Here is a tiny trained network, its code and every weight. The questions are about switching its units off for an input and a class, where a switched-off unit gives its printed mean instead of its output.

import numpy as np


def w(rows, s, z=0):
    codes = np.array(rows[::2]) - 128.0
    scale = np.full(codes.shape[1], s)
    scale[-1] = z or s
    return codes * scale


def f(y):
    return np.maximum(y, 0)


def log_softmax(a):
    a = a - a.max(-1, keepdims=True)
    return a - np.log(np.exp(a).sum(-1, keepdims=True))


def net(x, mask):
    res = np.array(x, float).reshape(1, 6) / 4 @ E
    y = f(res @ A[0][:, :-1].T + A[0][:, -1])
    res = res + np.where(mask, y, B[0][:, -1]) @ B[0][:, :-1]
    return log_softmax(res[-1] @ U[:, :-1].T + U[:, -1])


A, B = {}, {}
E = w([
[135,76,2,34,136,124],'x0',
[111,236,105,173,48,200],'x1',
[137,182,56,123,51,52],'x2',
[130,75,82,92,160,161],'x3',
[119,172,149,58,12,144],'x4',
[112,84,192,43,115,206],'x5',
],0.0066)
A[0] = w([
[129,169,116,143,61,84,102],'n1',
[124,130,114,117,135,139,31],'n2',
[131,181,152,130,90,181,81],'n3',
[138,57,116,17,121,183,48],'n4',
[156,97,169,151,129,134,81],'n5',
[116,106,134,51,138,152,83],'n6',
[126,90,249,125,182,146,112],'n7',
[122,153,112,135,77,84,56],'n8',
[138,115,119,138,131,155,1],'n9',
[119,108,178,140,133,128,84],'n10',
[129,103,49,141,245,118,83],'n11',
[135,223,161,140,69,196,139],'n12',
[132,181,103,107,101,34,64],'n13',
[143,158,128,122,138,140,79],'n14',
[118,152,142,155,73,177,33],'n15',
[141,73,116,189,136,129,4],'n16',
[139,97,117,137,110,133,53],'n17',
[107,108,178,129,154,129,100],'n18',
[147,125,113,145,106,135,22],'n19',
[129,99,137,98,110,132,135],'n20',
[144,114,182,137,136,131,90],'n21',
],0.017,0.0025)
B[0] = w([
[196,142,130,118,65,117,206],'n1',
[116,121,132,130,109,98,136],'n2',
[63,134,114,139,86,129,188],'n3',
[104,23,113,29,152,97,253],'n4',
[130,167,145,133,148,119,157],'n5',
[132,75,93,92,154,101,197],'n6',
[153,230,161,112,224,90,226],'n7',
[190,145,117,120,102,128,184],'n8',
[138,113,137,122,120,119,134],'n9',
[129,179,134,104,171,152,159],'n10',
[113,71,144,253,132,179,242],'n11',
[33,148,130,129,58,143,232],'n12',
[231,133,115,111,115,126,207],'n13',
[123,117,162,120,103,128,137],'n14',
[78,135,123,123,91,154,179],'n15',
[107,126,115,172,137,157,159],'n16',
[116,128,127,121,137,125,135],'n17',
[146,162,151,128,155,101,169],'n18',
[140,118,152,114,119,117,139],'n19',
[126,115,114,108,166,133,164],'n20',
[124,167,159,112,154,123,161],'n21',
],0.033,0.013)
U = w([
[74,145,117,87,63,160,25],'0',
[154,187,192,103,221,95,93],'1',
[160,53,139,201,185,177,254],'2',
[254,124,104,102,94,124,140],'3',
[137,9,99,45,200,87,124],'4',
],0.0056,0.00072)

Each question gives the input, the list of numbers given to net, and the class t.
The units are the neurons (one row each of A and B). Each row of codes is followed by its name. A weight is (code - 128) times the scale printed after its matrix; where a second scale follows, it is the last column's (A, B and U).
mask holds one flag per neuron, in row order. A switched-off neuron (its flag False) gives its mean, the last column of its row in B, instead of its output. The means were averaged over made-up inputs and are rounded, as every weight is.
A unit's drop is (log p(t) with every unit on - log p(t) with that unit switched off) / (log p(t) with every unit on - log p(t) with every unit switched off).
The circuit of an input: a set's keep is (log p(t) with only the set's units on - log p(t) with every unit switched off) / (log p(t) with every unit on - log p(t) with every unit switched off). Starting from the 12 units with the biggest drops (on a tie, the unit counted first), units are removed one at a time, each time the one whose removal leaves the highest keep (on an exact tie, the one counted first), for as long as the keep stays at least 0.8.
units of the circuit, in order: the units of the circuit, biggest drop first
top k neurons: the k neurons with the biggest drops, biggest first
drop of u: that unit's drop, to one decimal
input [-7,8,-7,-8,0,4], class 0: units of the circuit, in order : n12
input [-4,0,0,-5,1,-4], class 0: top 2 neurons : n12; n7
input [8,0,6,-7,-6,-8], class 3: top 2 neurons : n13; n1
input [-7,-6,4,-3,8,0], class 3: top 2 neurons : n13; n1
input [2,4,-5,-4,1,6], class 0: top 4 neurons : n12; n3; n15; n13
input [0,5,-5,-1,-4,-1], class 1: top 4 neurons : n11; n4; n1; n12
input [4,1,8,-2,4,6], class 3: top 2 neurons : n1; n13
input [8,7,-1,-5,-4,-6], class 3: top 2 neurons : n13; n1
input [-1,6,-1,7,-4,2], class 0: top 2 neurons : n11; n4
input [-3,-2,0,-2,-8,-1], class 2: top 2 neurons : n11; n16
input [6,-1,6,-7,-8,2], class 2: drop of n11 : 0.3
input [2,-6,-3,-8,3,-7], class 3: drop of n4 : 0.1
input [-3,6,-5,2,-2,8], class 1: drop of n19 : 0.0
input [-4,-7,8,1,-5,8], class 1: drop of n7 : 0.1
input [1,-3,-8,-5,-5,-7], class 2: units of the circuit, in order : n11
